Here is a tiny trained network, its code and every weight. The questions are about switching its units off for an input and a class, where a switched-off unit gives its printed mean instead of its output.

import numpy as np


def w(rows, s, z=0):
    codes = np.array(rows[::2]) - 128.0
    scale = np.full(codes.shape[1], s)
    scale[-1] = z or s
    return codes * scale


def f(y):
    return np.maximum(y, 0)


def log_softmax(a):
    a = a - a.max(-1, keepdims=True)
    return a - np.log(np.exp(a).sum(-1, keepdims=True))


def net(x, mask):
    res = np.array(x, float).reshape(1, 8) / 4 @ E
    y = f(res @ A[0][:, :-1].T + A[0][:, -1])
    res = res + np.where(mask, y, B[0][:, -1]) @ B[0][:, :-1]
    return log_softmax(res[-1] @ U[:, :-1].T + U[:, -1])


A, B = {}, {}
E = w([
[131,124,131,136,128],'x0',
[56,76,109,142,155],'x1',
[30,251,123,172,129],'x2',
[214,140,165,189,113],'x3',
[125,168,115,47,140],'x4',
[125,124,110,146,108],'x5',
[124,111,114,167,108],'x6',
[129,117,131,149,124],'x7',
],0.011)
A[0] = w([
[10,156,132,123,128,217],'neuron 1',
[167,209,166,153,89,123],'neuron 2',
[139,203,120,164,120,62],'neuron 3',
[108,198,145,161,140,166],'neuron 4',
[94,44,78,101,145,167],'neuron 5',
[168,100,106,111,79,254],'neuron 6',
],0.013,0.0054)
B[0] = w([
[132,180,125,221,83,249],'neuron 1',
[182,75,57,62,185,204],'neuron 2',
[65,2,50,140,170,181],'neuron 3',
[76,167,34,128,172,207],'neuron 4',
[37,42,185,25,170,201],'neuron 5',
[183,145,206,21,124,208],'neuron 6',
],0.0098,0.013)
U = w([
[153,87,215,115,77,255],'0',
[74,6,45,120,168,62],'1',
[125,129,39,198,117,230],'2',
[45,146,144,215,87,14],'3',
[254,82,137,131,74,30],'4',
],0.0095,0.0068)

Each question gives the input, the list of numbers given to net, and the class t.
The units are the neurons (one row each of A and B). Each row of codes is followed by its name. A weight is (code - 128) times the scale printed after its matrix; where a second scale follows, it is the last column's (A, B and U).
mask holds one flag per neuron, in row order. A switched-off neuron (its flag False) gives its mean, the last column of its row in B, instead of its output. The means were averaged over made-up inputs and are rounded, as every weight is.
A unit's drop is (log p(t) with every unit on - log p(t) with that unit switched off) / (log p(t) with every unit on - log p(t) with every unit switched off).
The circuit of an input: a set's keep is (log p(t) with only the set's units on - log p(t) with every unit switched off) / (log p(t) with every unit on - log p(t) with every unit switched off). Starting from all 6 units, units are removed one at a time, each time the one whose removal leaves the highest keep (on an exact tie, the one counted first), for as long as the keep stays at least 0.8.
units of the circuit, in order: the units of the circuit, biggest drop first
unit that matters most: the unit with the biggest drop
k most important neurons: the k neurons with the biggest drops, biggest first
drop when u is switched off: that unit's drop, to one decimal
input [6,3,4,-2,-6,-4,-3,2], class 3: units of the circuit, in order -> neuron 2
input [4,4,3,-2,5,-1,-7,-4], class 3: units of the circuit, in order -> neuron 2; neuron 1
input [-6,-3,0,3,6,3,-2,7], class 4: units of the circuit, in order -> neuron 5; neuron 4; neuron 2
input [0,7,1,-7,6,-4,3,-1], class 3: 3 most important neurons -> neuron 1; neuron 2; neuron 3
input [2,5,3,-4,-6,8,7,1], class 3: units of the circuit, in order -> neuron 1; neuron 2
input [7,-6,7,7,4,-6,-1,5], class 1: 2 most important neurons -> neuron 3; neuron 2
input [-4,7,2,-1,-6,8,3,6], class 3: units of the circuit, in order -> neuron 1; neuron 2
input [-6,0,1,-8,0,-4,-1,6], class 2: 2 most important neurons -> neuron 1; neuron 6
input [7,5,7,-3,-3,7,-5,-8], class 3: 2 most important neurons -> neuron 1; neuron 2
input [4,-6,-1,-5,1,-5,2,-8], class 0: 4 most important neurons -> neuron 4; neuron 2; neuron 3; neuron 1
input [5,-1,2,8,2,-8,2,2], class 1: units of the circuit, in order -> neuron 2; neuron 3
input [-5,-3,-1,3,2,-4,2,-1], class 4: 2 most important neurons -> neuron 5; neuron 2
input [7,0,6,-6,7,-6,0,2], class 2: 2 most important neurons -> neuron 4; neuron 5
input [3,8,4,-4,-6,4,-6,0], class 3: units of the circuit, in order -> neuron 1
input [-4,-6,2,5,-7,3,6,5], class 1: 3 most important neurons -> neuron 3; neuron 2; neuron 1
input [-8,-2,4,-1,3,-3,-5,-8], class 2: 2 most important neurons -> neuron 5; neuron 1
input [6,-2,1,-3,-3,0,-2,-3], class 2: 2 most important neurons -> neuron 5; neuron 6
input [0,-1,3,-6,-2,-4,-8,2], class 2: 3 most important neurons -> neuron 5; neuron 6; neuron 4
input [3,-3,5,3,5,-8,4,8], class 1: 3 most important neurons -> neuron 3; neuron 2; neuron 1
input [-2,-3,6,8,-1,8,-2,5], class 1: unit that matters most -> neuron 3
input [-4,7,-8,2,1,2,1,-1], class 0: drop when neuron 3 is switched off -> 0.3
input [-4,-1,0,0,-2,5,6,3], class 0: drop when neuron 2 is switched off -> 0.1
input [3,6,-6,3,-8,5,4,4], class 0: drop when neuron 5 is switched off -> 0.0
input [-2,-8,7,6,-1,-7,7,8], class 1: drop when neuron 2 is switched off -> 0.1
